In the rows, 128 means zero.
Each row has a class, written after it.
[117 163 119 127 136 185 135  97 152 129 107 151 156 120  96 157 159 118
 146 120 120 174 120 147 142 117  79 112 143 104 135 120 111 132 145 125
 126 124 122 141 167 124]
Q646
[133 134 133 124 114  99 150 121 121 131 118 151 142 115 122 113 106 130
 123 118 105 154 124  93 150 124  82 131 115 120 151 132 147 112 131 125
 110 132 131 123 119 134]
Q646
[119 125 137 152 123 130 131 143  84 121 125 116 139 146 149 118 125 138
 119 169 109 137 140 108 112 144  90 108 111 156 118 126 122 108 124 137
 124 145  94 111 106 103]
Q646
[136 126 120 136 132 106 145 100 120 140 119 120 120 115 136 115 120 148
 118 124 120 139 127 131 133 150 118 121 142 100 135 133 113 123 123 146
 109 134 126 128 163 129]
Q469
[161 117 110 102 114 138 121 111 124 144 156  94 135 181 124 122 154 157
 124 136 136 144 118 103 144 128 107 107 160 128 149 137 119 128 130 145
 106 122  96 121 154 110]
Q469
[159 122 118 133 122 130 136 133 113 122 138 124 118 113 149 118 132 134
 115 123 110 164 128 126 133 139 110 111 144 118 140 131 128 126 108 144
 138 123 105 136 130 130]
Q933
[165 125 133 139 133  68 131 103 123 117 131 146 145  99 134 129 120 132
 114 130 126 146 118 135 145 121  69 144 106 106 140 120 136 136 121 115
  96 136 101 113 141 134]
Q400
[139 103 149 110 140 109 139 185  89 126 130 134 115  97 124  70 139 154
 112  77  45  66 130 100 146 137 160 144 168 131  99 143 141 172 117 111
  95  88 116  87  85 110]
Q400
[156 125 121 117 121 123 137  91 142 123 152 103 152 140 108 104 157 145
 136 173 112 146 114 158 130 127 136 149 126 131 119 113 110  94 134 123
  91 129 111 104 117 102]
Q980
[ 93 131 126 149 132 131 118 153 136 129 107 136 131 123 120 106 137 115
 123 144 105 168 116 164 156 141  87 110 114  99 105 131  99 106 144 171
 119 146 116 159 130 117]
Q223
[139 126 131 124 131 126 103 159 194 108 118  98 111 105 141  94  77 114
  64 150 109 133 114 142 141 118 188 179 204 150 187 138 112 107  87  78
  93  99 142  89 104 120]
Q286
[109 111 129 106 115 105 107 104 136 130 156 141 139 137 130 121 151 133
 105 139 122 129 128 143 125 153 125 153 113 136 138 121 115 121 119 101
 101 153 103  94 159 120]
Q400
[163 118 132 109 117 121 128 130 153 122 145  75 166 161 107  94 130 138
 113 161 108 136 127 163 136 154 112 144 134 116 128 124 116  84 152 138
 114 142 110 122 143 132]
Q653
[149 107 137  92 124 127 118 175 161 110 133 123 144 129  75  88 121 136
 116 136  83 144 141 156 162 137 152 143  97 111 133 112  88 140 123 148
 139 144 110 131 112 144]
Q653
[147 132 117 123 124  96 151  61 129 102 131 143 158  92 132 103 144 133
 163 125 140 150 143 145 130 136 144 105  89  65  92 121 133  90 171 115
  93 147 126  88 114 114]
Q400
[142 122 129 151 125 140 111  66 141 142 150  99 159 131 104  92 147  96
 160 125 135 168 132 195 120 155  74 128 141 115 119 118 123 105 122  95
 113 135 125  82  93 108]
Q933
[148 130 121 144 125 123 146 169  88 137 153 150 135 106 178  90 109 162
 114  82  74 156 178  93 135 182  88 149 124 132  94 139 116 129  85 175
 125 127  96 150 181 128]
Q469
[171 137 127 114 120  95 102 210 132 116 143  77 141 121 141  76 102 142
 127 134  94 142 127 127  94 154 201 137 122 119 146 142  73 123 115 163
 110 125  95 126 151  96]
Q286
[129 103 130 124 123  91 147 104 132 148 138 133 113 136 121  94 154 161
 107 129 125 119 122 134 123 115 123 155 108 124 128 114 100 128 149 155
  95 135 111 127 200 112]
Q469
[146 130 119 130 112  89 135  95 132 137 157 131 149  98 133 106 123 134
 106 127 136 157 129 177 104 150  93 118 101  91 135 125 118 118 109 142
 137 150 117 106 156 114]
Q286
[135 103 127 106 115 130 134 113 138 134 149 114 133 142 128 107 140 122
 111 156 110 137 130 150 152 139 136 155 120 148 131 122 122 124 131 125
 119 140 125 116 140 127]
Q566
[153  99 116  90 125 130 110  99 151 130 177  95 123 175 101 125 143 130
 160  96 124 145 120 115 174 154 198  86  97 114 149  96 149 109 165 145
 128 139 149 147 177 135]
Q653
[169 134 130 122  89 127 145  83 146 135 142 107 164 148 144 109 127 129
  88 148 109 135 116 118 122 162  92 175 101 152 133 124 122 101 167  99
 113 153 126  99 152 125]
Q566
[ 85 107 147 132 127 136 145 166 126 138 128 104 130 144  87 117 172 119
 148 200 132 162  87 158 142 113 122 140  99 140 126 129 110 117 162 146
 127 135 107 136 124 138]
Q646
[135 109 137 112 108  89 109 156 135 136 129  61 142 167 107  94 142 142
 100 147 124  97 105 164 125 124 163 183 164 119 141 140 115 117 154 121
 115 120  96 136 168 130]
Q653
[158 116 123 119 107  78 148  77 118 126 137 133 148 122 136 117 120 117
 118 146 125 172 118 163  84 123  64  71 103 127 141 114 143 111 142 121
 147 169 121 119 116 121]
Q933
[114  98 143  95 123  98 129 143 133 136 132 106 147 159  87 112 144 143
 132 115  93 108 121 113 158 125 129 170 152 115 103 119 128 117 138 183
  80 145 126 157 148 121]
Q614
[126 134 135 136 100 103 145 121 145 170 146 109 138 151  99 110 112 107
 107 125 125 128 127 161 149 140  64 186 141 124 120 130 147 131 139  90
 130 108 145 154 141 172]
Q469
[113 109 133 113  88  49 142  73 122 135 131 149 168 140 116 120 121 124
  33 193 128  89 149 192  81  78  32 166 113 143 117 128 135 123 125  73
 111 174  94  92 127 131]
Q400
[134 117 147 134 114 138 127 105 152 128 134  85 148 168 107 108 140 128
  94 169 124  97 131 170 131 132  90 146 115 157 104 108 123 102 163 134
 124 149 110 115 132 115]
Q653
[169  93 125 157 145 130 138   4 110 131 105 114 135 132 173 133 147 166
 149 134 168  79 118 138  99 136  98 124 185 116  99 116 137 115 126 135
 106 150  81  92 128  77]
Q286
[156 123 136 125 119  98 166 112 121 124 108 144 141 123 115 113 111 134
 127 131 109 128 135 137 146 126  81 129 129  99 135 130 116 123 138 120
  91 143 107 108 129 132]
Q469
[142 101 132  99 127 120 122 131 154 136 131 103 134 148 116 108 122 123
 105 182 105 128 129 161 161 155 116 151 140 130 145 124 104 119 135 123
 117 143 119 130 116 141]
Q566
[ 81 127 119  89 120 162 139 111 122  80 110 166 122 140  93 187 119 112
 146 127 147 157 150 154 228  83 160 127 168 104 150 147 146 110  50 165
  81 144  97 116  76 133]
Q933
[153 129 129 128 132 136 143 130 130 141 164  77 133 146 126 100 160 140
 115 152  90 124 118 163  92 158 143 125 143 134 123 120 109  89 152 126
 118 116 133 122 172 114]
Q933
[153 121 122 138 119 129 153 107 119 118 129 120 128 111 133 110 142 123
 129 145 107 163 124 154 127 142 123 119 135 106 121 125 121 105 129 134
 127 133 116 122 125 127]
Q933
[135 116 137 110 114  88 112 137 143 127 143 125 139 170 128 101 136 135
 114 150 128 110 120 143 125 117 114 146 134 151 169 124 126  96 143  93
 122 139 108 110 151 107]
Q653
[ 96 104 126 117 117 143 141 120 157 161 133 117 135 151 104  95 130 120
 102 143 121 109 127 160  99 142  98 144 122 121 127 124 104  88 165 109
 114 145 142 125 140 152]
Q223
[229 137 132 162 120  77 159  84 139 134 136 117 171 126 107 123 145 114
 161  94 114 106 134 123 151 154  58 126 103  40  68  96 159 134 147 136
 133 114 182 171 171 141]
Q614
[143 101 145 126 161 122 141 104 145 119 153  92 162 145 112 107 142 152
 132 148 113  95 154 169 125 153 105 171 165 114  92  93 119  72 123 132
  67 132 136  94 130 112]
Q614
[134 125 118 144 112 110 137 115  92 131 148 120 126  91 164 110 136 123
 122 115 141 158 135 130 102 145  91 114 108 118 106 133 146 144 127 139
 137 126 100 118 129 137]
Q400
[120 125 122 124 116 120  95 113 153 145 122 113 142 126 116  99 117 110
 111 140 113 155 127 151 147 139 105 135 136 128 127 130 103 107 140 122
 110 139 117 131 140 123]
Q223
[137 155 145 151 118 149 132 141 181 117  96 147 171 102  78 137 154 117
 110 145 150 120 114 147 181  85  63 152 100 100 127 169  99 145  81 152
  96 129 124 102 114 124]
Q980
[124 110 144 126 119 103 144 100 143 139 117 106 138 144 118 114 136 127
 123 155 141 120 110 170 132 140  99 148 150 126 124 131 121 117 139 117
  99 140 120 109 141 131]
Q469
[122 155 123 149 116 110 144 171  94 131 142 116 137 121 117 114 142 126
 115 161  92 145 123 108 105 144  93 109 112 103 139 140 100  95 138 133
 130 132 141 119 140 113]
Q614
[ 90 160 119 214 137 173 129  96  84 149 135 136 103 144 116 126 150 116
 120 117  98 175 110  90 148 131  41 147 115 134 142  99 128 105 167 109
 104  92 119 126 138  98]
Q646
[160 127 144 146 118 127 149 156 141 127 117 130 107 127 128 112 155 127
 115 143 110  99 109 123 158 144 103 145 111 123 142 125 112 127 141 147
 138 116 117 140 185 134]
Q653
[162 142 117 135 143  98 118  82 118 142 114 117 153 108 124 121 142 158
 114 162 100 114 120 144  92 156  88 125 134 101  98 122  92 149 129 124
 142 140 110 134 134 119]
Q400
[155  86 141  93 111 132  90 161 151 124 126 120 120 177 128  71 141 108
 134 110 110 115 135  38 153 106 119 147 182 179 152 112 143 132 137 112
  70  65 103 105 111  98]
Q646
[167 124 144 170 129  96 139 128 110 135 141 100 140 129 125 104 114 121
 105 121 103 109 135 167 129 137  61 121 101 126 124 117 142 130 128 133
 136 139 124 125 153 125]
Q653
[176 145 126 120 110  93 136  84 141 119 131 152 146  98 143 121 106 133
 138 114 119 140 144 154 143 147  85 121 116 104 152 119 127 115 112 108
 105 153 104 110 126 116]
Q980
[136 101 129 123 105 111 135 122 139 145 123 122 142 138 131  98 128 108
 115 149 116 126 106 128  92 147  96 148 155 136 124 132 126 123 123 124
 132 129 122 130 133 129]
Q286
[149 129 140 129 117 107 137 160 141 126 138 111 140 171 119 103 117 138
 113 137 119  86 127 134  96 110 143 149 124 130 142 129 129  97 161  58
 128 128 139 118  87 127]
Q933
[142 158 140 163 105  58  77 115 113 170  97  90 115 140 126 108  96 184
  74 115 135  46 139 101 130 159  97 188 126  88 128 122  98 160 154 102
 150 115  89 157 117 120]
Q646
[137 136 135 128 116 126 114 106 162 138 124 103 152 133 126 123 134 125
 106 145 125 105 137 164 134 135  97 141 149 131 113 134 123 114 134 118
 106 136 113 134 145 119]
Q980
[173 109 122  86  96 108 121 117 187 115 155 130 163 132 106 108 124 123
  89 146 145 144 144 163 145 121 109 137 114  97 144 127 113 127  80 151
 112 142 114 104 143 128]
Q286
[119 154 127 179 115 143  86 222 155 156 141  84 106 183 116 105 180 126
  72 130 128  96 108 116 104 148  45 155 146  90 156 131  71 149 106 170
 133  94 140 167 176 101]
Q614
[121  96 147 116 112 139 151  97 131 130 129  79 127 145 113 107 140 118
 131 158 108 114 124 176 167 135 133 135 135 149 111 127 139  93 165 165
  99 166  97 120 150 124]
Q653
[141 134 145 127 126 132 151 108 136 140 106  95 123 115 121 131 118 109
 148 140 129 127 126 179 158 124  83 147 175 126 136 123 141 133 132 134
 101 118 100 140 137 142]
Q646
[153 129 139  86 106  66 158 180 145 145 156 101 173 176  82  87 116 146
 101 129  73 119 122 182 124 146 107 194 148  93 130 127 117 109 157 101
  89 118 127 149 163 156]
Q469
[114 117 132 117 124 132 132 122 157 117 146 123 153 143 116 118 124 119
 105 134 123 143 121 162 113 120 130 121 119 135 128 119 129 101 133 135
 104 150 131 108 135 106]
Q286
[138 120 131 130 121 115 127 110 150 139 149 142 138 144 128 122 142 141
  79 123 114  83 134 152 118 122  91 157 119 122 137 126 127 140 120  78
 114 149 124 108 151 125]
Q400
[153 106 120 125 126 133 150 141 123 141 176 104 130 167 139 115 137 138
  92 151 104 132 103 117  66 180  97 139 129 167 160 102 133 106 100 116
 163 110 156 121 171 157]
Q653
[148 150 130 107 131 118 122 116 156 136 114 142 147 120 131 149 104 120
  90 161 111 109 129 123 118 148 100  96 118 148 157 127 116 137 142  74
 169 136 164 123 128 142]
Q566
[131 129 136 114 108  99 127  68 150 142 143 139 133 114 124 115 138 128
 128 109 142 107 126 161 163 152  85 130 142 113 144 129 153 112 112 100
  97 128 129  83 109 113]
Q980
[135 108 113 132  98 132 102 112 127 116 167 102 166 170 138  92 166 144
  64 139 112 141 120 139  67 139 125 133 113 129 107 118 120 132 147  63
 133 148 109  78 107 100]
Q400
[150 133 113 126 115  83 139 104 123 141 145 134 128 106 145 115 110 142
 102 124 134 158 147 121 126 161  90 116 115 106 137 125 119 125  99 146
 131 122 132 126 172 144]
Q469
[165 140 138 120 137  85 132 128 117 120 126 102 157 114 130 131 112 151
 117 132 123 147 138 150 122 142  99 113 119 108 121 114 103 123 180 138
  98 128  79 133 193 133]
Q469
[161 140 124 135 118  94 106 116 156 156 121 139 107  83 130 105 102 155
  99  95 127 135 113  95 155 149  70  95 102  89 174 134 122 156 139 125
 154 136 124 144  89 138]
Q980
[151 119 137 129 101 118 107 119 145 126 131 100 131 168 132 102 141  99
 117 139 110 124 120 167 141 156  89 167 169 149 140 105 129 117 129 111
 116 118  98 127 163 112]
Q653
[163 130 123 125 121  68 155 115  79 136 130 136 114 103 147 125 116 166
 124 158 116 137 140  88 166 141 109 113 107 121 120 139 118 123 121 176
 124 129  92 141 166 130]
Q469
[158 147 131 117 116 102 156 160 128 114 135 137 132 116 126 138 138 139
 118 142 114 157 114 135 166 148 106 123 110  80 164 127 123 117 109 155
 117 117 120 137 177 144]
Q646
[238 122 130  95 112 113 161 145 161 113 146 107 147  90 158  54 119 119
 148 108 110 187 138 161 154 135  60 112 127 101 144 124 134 134 149 170
 101 120 100 114 107 120]
Q566
[160 129 115 125 124  82 126 108 113 136 143 114 131 111 138 107 125 138
 107 110 107 136 118 125 111 144  98 121 128  98 145 129 127 140 116 140
 101 128 119 117 151 123]
Q400
[167 108 119 133 112 108 141 100 114 126 138 141 140 127 148 116 135 124
 134 104 112 159 131 134 111 158  99 130 127 102 138 122 128 117 104 130
 123 147 111 129 165 131]
Q933
[118 125 140 122 110 134 162 126 135 132 149 106 115 124 130 105 143 124
 136 108 116 128 109 173 115 128 108 141 154 137 125 114 149 132 114 138
 125 146 149 110  99 108]
Q614
[140 105 130 115  97 161 162 157 149 138 150 103  86 130 161  85 146 122
 131 124 112 136 107 157 172 149 138 132 137 144 136 144 134 116  97 190
 109 142 122 128 136 121]
Q223
[155 127 126 141 110 119 125  92 137 137 111  85 129 135 117  98 125 130
 127 147 124 159 116 154 173 139  72 157 166  88 145 127 122 115 127 150
  88 129  89 130 109 119]
Q646
